(in the rows, 128 means zero)
Known rows:
[123 108 114 127 127 125 126 124 118 161 117 132 120 105 123 140 123 144
 140 121 153 123 123 129 156 115 140] -> Z903
[121 105 117 123 116 124 130 124 120 122 128 124 118 149 124 127 130 128
 130 118 160 130 119 123 119 112 107] -> Z271
[133 152 129 123 132 126 133 133 118 124 121 124 129 148 125 129 139 129
 121 154 114 115 130 126 120 115 128] -> Z287
[177 133 112 169 153 129 125 128 141 155 107 126 194 186 124 126 123 128
 122 117 121 114 122 157 127 116 104] -> Z695
[126 104 104 130 125 123 124 124 121 171 115 127 123 116 123 140 131 145
 128 120 180 131 122 125 155 114 163] -> Z386
[125 104 115 123 119 124 124 127 119 124 149 128 122 152 124 126 140 124
 127 124 123 122 131 123 109 116 109] -> Z688
[192 158 109 163 161 124 141 144 150 153 114 124 214 228 125 127 124 142
 123 118 148 119 120 159 135 115 109] -> Z871
[127 142 129 130 123 123 128 126 122 126 117 130 116 116 123 127 126 121
 123 133 114 117 122 128 125 112 135] -> Z666
[122 144 111 123 152 123 122 124 120 147 141 123 135 191 123 128 138 137
 149 116 136 154 134 124 131 171 107] -> Z716
[126 111 103 123 127 124 122 123 124 124 149 125 120 130 134 127 128 122
 125 122 137 139 133 121 126 131 114] -> Z506
[121 111 106 120 125 127 119 123 117 123 145 125 123 162 125 127 133 131
 132 121 134 137 127 124 118 144 108] -> Z937
[131 129 121 132 123 125 123 129 133 124 135 125 129 118 130 127 123 121
 123 117 117 116 138 125 128 151 119] -> Z35
[124 118 106 123 135 138 123 125 119 123 115 125 122 136 125 126 133 145
 122 121 116 138 138 123 123 143 129] -> Z821
[135 142 123 130 128 133 124 126 120 122 139 126 139 129 125 127 129 123
 122 124 113 114 147 122 125 148 122] -> Z432
[126 122 117 132 121 128 122 123 127 124 127 128 121 114 128 126 123 124
 124 117 114 118 136 125 124 137 126] -> Z510
[125 124 117 132 123 143 122 120 118 123 129 135 123 110 125 128 126 123
 118 120 114 120 140 123 114 126 137] -> Z590
[130 125 123 133 122 127 123 124 130 120 134 126 127 113 129 127 123 123
 120 121 112 116 137 123 127 144 125] -> Z539
[123 106 138 123 126 125 123 125 122 120 142 125 115 127 135 127 123 123
 122 121 172 131 119 120 119 150 107] -> Z436
[123 102 105 122 131 128 122 126 118 121 156 126 121 123 134 126 129 121
 122 120 118 128 136 124 120 116 128] -> Z473

Facts:
Z114 -skufloro-> Z196; Z132 -skufloro-> Z62; Z159 -skufloro-> Z485
Z159 -skufloro-> Z899; Z163 -skufloro-> Z716; Z163 -skufloro-> Z381
Z180 -skufloro-> Z380; Z180 -skufloro-> Z464; Z182 -skufloro-> Z914
Z182 -skufloro-> Z62; Z222 -skufloro-> Z196; Z222 -skufloro-> Z132
Z244 -skufloro-> Z688; Z244 -skufloro-> Z5; Z259 -skufloro-> Z724
Z271 -skufloro-> Z259; Z271 -skufloro-> Z610; Z282 -skufloro-> Z145
Z286 -skufloro-> Z62; Z311 -skufloro-> Z196; Z311 -skufloro-> Z409
Z333 -skufloro-> Z914; Z333 -skufloro-> Z680; Z353 -skufloro-> Z237
Z355 -skufloro-> Z716; Z355 -skufloro-> Z180; Z358 -skufloro-> Z510
Z37 -skufloro-> Z695; Z37 -skufloro-> Z145; Z378 -skufloro-> Z777
Z378 -skufloro-> Z409; Z386 -skufloro-> Z914; Z409 -skufloro-> Z182
Z409 -skufloro-> Z114; Z436 -skufloro-> Z913; Z436 -skufloro-> Z464
Z454 -skufloro-> Z311; Z464 -skufloro-> Z380; Z467 -skufloro-> Z196
Z467 -skufloro-> Z62; Z473 -skufloro-> Z244; Z473 -skufloro-> Z132
Z485 -skufloro-> Z380; Z487 -skufloro-> Z666; Z5 -skufloro-> Z688
Z504 -skufloro-> Z191; Z506 -skufloro-> Z244; Z514 -skufloro-> Z464
Z518 -skufloro-> Z409; Z547 -skufloro-> Z914; Z558 -skufloro-> Z311
Z618 -skufloro-> Z590; Z63 -skufloro-> Z408; Z661 -skufloro-> Z180
Z664 -skufloro-> Z159; Z664 -skufloro-> Z156; Z670 -skufloro-> Z380
Z670 -skufloro-> Z381; Z673 -skufloro-> Z518; Z688 -skufloro-> Z610
Z691 -skufloro-> Z510; Z716 -skufloro-> Z937; Z724 -skufloro-> Z464
Z82 -skufloro-> Z871; Z821 -skufloro-> Z114; Z821 -skufloro-> Z777
Z821 -skufloro-> Z163; Z893 -skufloro-> Z355; Z899 -skufloro-> Z558
Z899 -skufloro-> Z610; Z902 -skufloro-> Z694; Z903 -skufloro-> Z914
Z913 -skufloro-> Z610; Z914 -skufloro-> Z900; Z937 -skufloro-> Z913
Z951 -skufloro-> Z180; Z114 -bradi-> Z143; Z132 -bradi-> Z378
Z143 -bradi-> Z961; Z145 -bradi-> Z346; Z16 -bradi-> Z558
Z182 -bradi-> Z910; Z184 -bradi-> Z460; Z191 -bradi-> Z747
Z195 -bradi-> Z844; Z219 -bradi-> Z670; Z258 -bradi-> Z50
Z271 -bradi-> Z35; Z273 -bradi-> Z355; Z287 -bradi-> Z436
Z355 -bradi-> Z990; Z358 -bradi-> Z432; Z37 -bradi-> Z409
Z380 -bradi-> Z777; Z381 -bradi-> Z191; Z386 -bradi-> Z5
Z389 -bradi-> Z900; Z390 -bradi-> Z389; Z404 -bradi-> Z748
Z408 -bradi-> Z514; Z41 -bradi-> Z733; Z439 -bradi-> Z821
Z454 -bradi-> Z906; Z460 -bradi-> Z874; Z467 -bradi-> Z195
Z494 -bradi-> Z761; Z5 -bradi-> Z390; Z50 -bradi-> Z10
Z514 -bradi-> Z597; Z558 -bradi-> Z871; Z580 -bradi-> Z902
Z597 -bradi-> Z568; Z610 -bradi-> Z393; Z621 -bradi-> Z41
Z627 -bradi-> Z726; Z661 -bradi-> Z724; Z666 -bradi-> Z953
Z670 -bradi-> Z945; Z680 -bradi-> Z545; Z688 -bradi-> Z539
Z69 -bradi-> Z704; Z694 -bradi-> Z408; Z695 -bradi-> Z454
Z704 -bradi-> Z694; Z733 -bradi-> Z861; Z740 -bradi-> Z929
Z748 -bradi-> Z580; Z754 -bradi-> Z358; Z761 -bradi-> Z159
Z767 -bradi-> Z439; Z844 -bradi-> Z381; Z871 -bradi-> Z695
Z874 -bradi-> Z767; Z902 -bradi-> Z219; Z903 -bradi-> Z273
Z910 -bradi-> Z287; Z935 -bradi-> Z504; Z945 -bradi-> Z428
Z953 -bradi-> Z375; Z961 -bradi-> Z228; Z971 -bradi-> Z145
Z979 -bradi-> Z494

Rows:
No name comes twice in this set of rows, the named rows included.
[122 134 104 124 149 123 122 124 118 142 132 123 129 175 125 129 134 132
 139 119 133 153 127 124 129 167 113] : Z163

The same things again, as new rows of numbers:
Known rows:
[119 128 132 120 131 128 169 120 154 125 130 129 126 131 128 115  86 159
 116 117 145 128 182 135 130 137 131] -> Z182
[136 141 137 120 143 127 128 134 157 138 123 130 159 133 127 124 107 130
 139 122 138 132 141 107 114 120 132] -> Z271
[134 128  90 129 120 123 107 121 164 109 140 114  80 130 138 149 142 115
 142 127 141 138  99 149 109 148 135] -> Z180
[131 128 131 134 123 129 125 127 118 133 127 124 107 126 127 134 140 128
 129 132 128 131 131 126 132 125 134] -> Z664
[127 119 203 113 142 138 122 127 173 124 126 140 170 135 132 135 188 113
 121 126 108 120 125 169  59 127 139] -> Z219
[128 121 131 138 124 130 122 126 113 134 127 125 111 125 128 135 144 124
 127 133 125 128 130 126 143 123 134] -> Z346
[128 120 132 138 123 130 123 126 113 134 127 125 112 125 127 135 145 124
 126 133 126 128 128 127 143 123 134] -> Z393
[128  99 121 119 139 114 142 132 139 124 133 129 136 140 104 122 120 126
 137 142 136 117 114 120 132 145 125] -> Z704
[134 133 119 120 115 111 115 129  97 124 129 123 105 122 137 129 145 133
 127 133 113 130 139 132 129 118 139] -> Z506
[131  85 119 117 140 107 148 133 142 123 135 127 129 146  90 124 123 126
 140 151 141 113 108 115 134 153 126] -> Z694
[145 151 136 103 142 106 117 140 141 135 121 126 168 130 141 118 106 135
 142 121 123 134 156 100 112 106 144] -> Z688
[131 141 135 133 118 132 130 128 111 133 126 122  99 126 127 134 140 131
 130 135 126 132 127 128 125 128 128] -> Z673
[135 130 119 141 139 140 119 131 154 140 121 123 109 132 101 127 136 126
 139 132 156 137 128 108  84 113 134] -> Z937
[126 144 138 133 120 136 130 122 108 135 123 134 111 125 112 142 137 137
 132 134 124 124 132 130 142 129 119] -> Z196
[129 119 131 138 124 130 122 126 113 134 127 125 111 125 127 135 144 123
 126 133 125 128 129 126 143 124 134] -> Z726
[130 120 155 136 108 132 174 129 126 143 132 105  76 128 156 121 114 141
 105 126 140 140 167 131 141 138 150] -> Z914
[132 115 142 130 109 134 124 127 124 132 127 132 110 123 136 131 153 121
 110 132 132 131 120 117 148 117 131] -> Z747
[128 129 131 127 105 137 174 132 127 128 132 112 133 128 143 113  88 137
 107 114 142 133 158 132 126 144 140] -> Z386
[138  95 110 109 137 105 149 129 178 119 140 122 117 150  99 140 109 124
 150 144 150 117 102 125 137 175 130] -> Z514

Rows:
No name comes twice in this set of rows, the named rows included.
[124 123 191 116 145 136 125 126 166 121 127 137 164 133 133 130 176 117
 127 127 110 122 129 160  68 126 134] : Z580
[132 137 129 136 133 132 124 121 156 132 128 118 103 129 132 142 130 125
 146 130 142 137 137 121 124 130 135] : Z436
[130 139 138 134 128 128 129 124 125 134 126 119 104 126 134 136 135 130
 140 134 129 134 143 121 132 124 134] : Z159
[125 120 131 128 132 128 133 129 131 127 130 129 144 128 134 122 122 125
 123 125 126 126 126 129 134 130 126] : Z680
[128 128  94 123 133 126 116 131 146 111 133 125 120 131 116 115 131 125
 132 128 139 132 104 135  71 127 122] : Z661
[128 126 135 138 120 132 125 127 108 135 126 125 107 125 126 134 147 125
 127 135 124 129 126 127 139 125 130] : Z777
[121 176 141 118 129 138 146 123 124 122 123 139 132 130 109 128 109 152
 143 130 126 124 133 131 106 137  98] : Z114
[130 116 149 107 105 137 133 131 159 116 131 147 153 125 151 110 134 120
  93 122 140 131 104 106 138 114 113] : Z195
[123 129 147 124 125 129 173 129 145 128 133 113 116 131 153 109  94 144
 115 121 139 136 162 131 121 139 134] : Z903
[132 175 152 130 108 141 146 130  98 137 123 121  84 127 122 137 137 141
 136 139 122 133 120 129 112 136 113] : Z518
[123 109 115 133 130 127 122 116 127 130 125 141 124 125 105 139 130 140
 123 127 136 121 158 132 157 122 137] : Z62
[131  94 120 119 137 113 142 133 139 126 133 129 131 142  99 126 124 125
 135 143 137 116 110 120 136 148 127] : Z597
[134 152 123 138 125 126 116 124 103 141 122 128 101 126 124 130 112 133
 121 131 125 131 104 129 124 129 124] : Z821
[135 134 126 130 121 128 124 119 157 129 133 119 102 129 142 155 127 120
 139 125 136 134 127 135 154 148 137] : Z724

The same things again, as new rows of numbers:
Known rows:
[123  93  79  75  89 175  80 162  91  90 151 191 126 124  97 105 144 111
 145  51 158 175 132 149 151 119] -> Z913
[101 116 118 129 139 161  82 156  93 124 140 122 127 144 100 115 130 138
 131  97 111 130 155 161 120 108] -> Z664
[105 116 125 127 151 146  83 147 103 146 133 122 132 152  90 107 128 125
 142  84 100 131 152 164 107 109] -> Z156
[166 175 156  57 131 131 211  71 131 133 151 153 143  87 175  96 128  96
  84 189  81 150 158  64 146  87] -> Z191
[102 116 124 127 150 149  83 148 101 147 132 122 132 152  89 106 128 128
 140  83  98 131 154 165 105 111] -> Z393
[106 131 140 146 143 168  84 165  98  66 124 126 118 166  87 125  94 149
 118 137  91 103 149 156  80  98] -> Z485
[130  93 158 139 118  85 194 145 121 105 117 112 117  86 198 150 148 124
  89 166 161 119 108  60 166 141] -> Z114
[ 96  89 139 120 143 149  88 166  80 111 145 112 121 146 159 113 134 156
 100  86 120 148 156 154 155  79] -> Z518
[158 139 141 129 124  91 183  98 168 140 127 124 120 119 153 137 128 120
 141 159 137 120 101 101 146 154] -> Z971
[ 98 105 127 137 158 153  82 149 104 143 130 121 136 159 103 104 112  94
 125  86 122 127 150 150 104 127] -> Z861
[ 99 132 130 137 136 144  79 158  71 147  77 132 138  90  94 122 154 106
 141 113  93 106 159 151  92 158] -> Z62
[101 157 125 101 134 165  79 149 111 128 112 114 128 138 109 113 113 143
 135 122 154 108 159 172 175 112] -> Z333
[ 93 137  87 153 142 165  90 148  96 112 146 122 131 148  88 121 122 157
 103 130 118 124 158 158  91 112] -> Z951
[134 111 144 151 151 106 173  97 170 137 122 119 125 139 183 136  94  67
 111 164 186 114  84  62 146 170] -> Z287
[156 141 137 128 125  94 173 101 165 141 127 124 120 119 148 137 131 127
 144 155 128 121 109 110 145 149] -> Z935
[101 119 116 131 141 158  81 153  95 130 139 120 128 144 100 115 131 140
 130  98 112 130 156 161 117 109] -> Z282
[105 125 119 132 133 170  81 167  90  63 115 136 119 156  88 118 100 147
 112 124  94 105 142 154  89 100] -> Z724
[129 125 120 118 143 122  80 163 122 154 126 124 144 146  91 122 127 154
 105  76 105 148 155 167  75 109] -> Z568
[104 141 109  99  64  95 213 169 180 157 152 122 112  90 205 159 140 133
 171  57 110 104  79 155 168 111] -> Z558

Rows:
No name comes twice in this set of rows, the named rows included.
[178 161 134 105  90  51 101 165 184 164  92 127 158 100 165 176 120 166
  28 139 179 180 126 106  55 157] : Z694
[167 120 109  97  85 151 144 122 160 100 146 151 116 105 159 143 140 118
 148 140 169 142  93  93 168 150] : Z271
[103 140 163 126 141 164  93 123  92 122  81 118 128 155  61  97 148 134
 119  64 139 159 144 177 117  98] : Z900
[155 172 166 105  91 146 180  81 166  98  61 113 115 102 118 136 141 145
 117 174 198 112 116 172 188 148] : Z386
[161 149 154 144 128 110 175 119 167  82 115 130 116 142 129 142 101 136
 135 174 104 104  91 103 108 140] : Z380
[100 154 108 109  65  92 213 169 181 165 152 125 112  92 205 161 140 141
 176  58  96 102  98 163 157 112] : Z454
[ 94 133 111 123 119 146  87 165 131 162 141 129 115 145 119 115 130 125
 164  53  89 113 153 173  96 105] : Z906
[137 167 150 119  99 124 119 112 147 119  53 114 120  72 187 153 142 105
 120 192 192  99 139  96 187 172] : Z182
[178 163 131  99  84  52  93 167 183 165  89 128 165  94 164 177 123 167
  27 138 179 188 130 111  52 156] : Z408
[107 137 135 150 141 173  84 168  96  59 107 137 116 169  79 125  81 155
 104 153  85  99 136 150  67  95] : Z464
[121  92  93  81 101 175  81 164  92  97 150 153 124 134 110 109 141 116
 143  58 144 168 141 154 154 105] : Z899
[ 93 141  76 166 142 135 206  81 167 120 149 119 134 127 177 148  94 128
  50 189 199 120 129  57 129 171] : Z355
[146 158 154  92  99 105 191 121  98 113  95 126 124  69 185 145 155 114
 103 186 103 109 145  61 149 155] : Z467
[150 140 132 137 114 113 185 103 165 123 135 121 118 113 165 147 130 131
 128 169 161 121 116  91 157 153] : Z358
[103 167 131  86 132 167  79 142 123 129  96 113 127 136 114 109  99 145
 137 139 175 103 160 174 186 112] : Z914

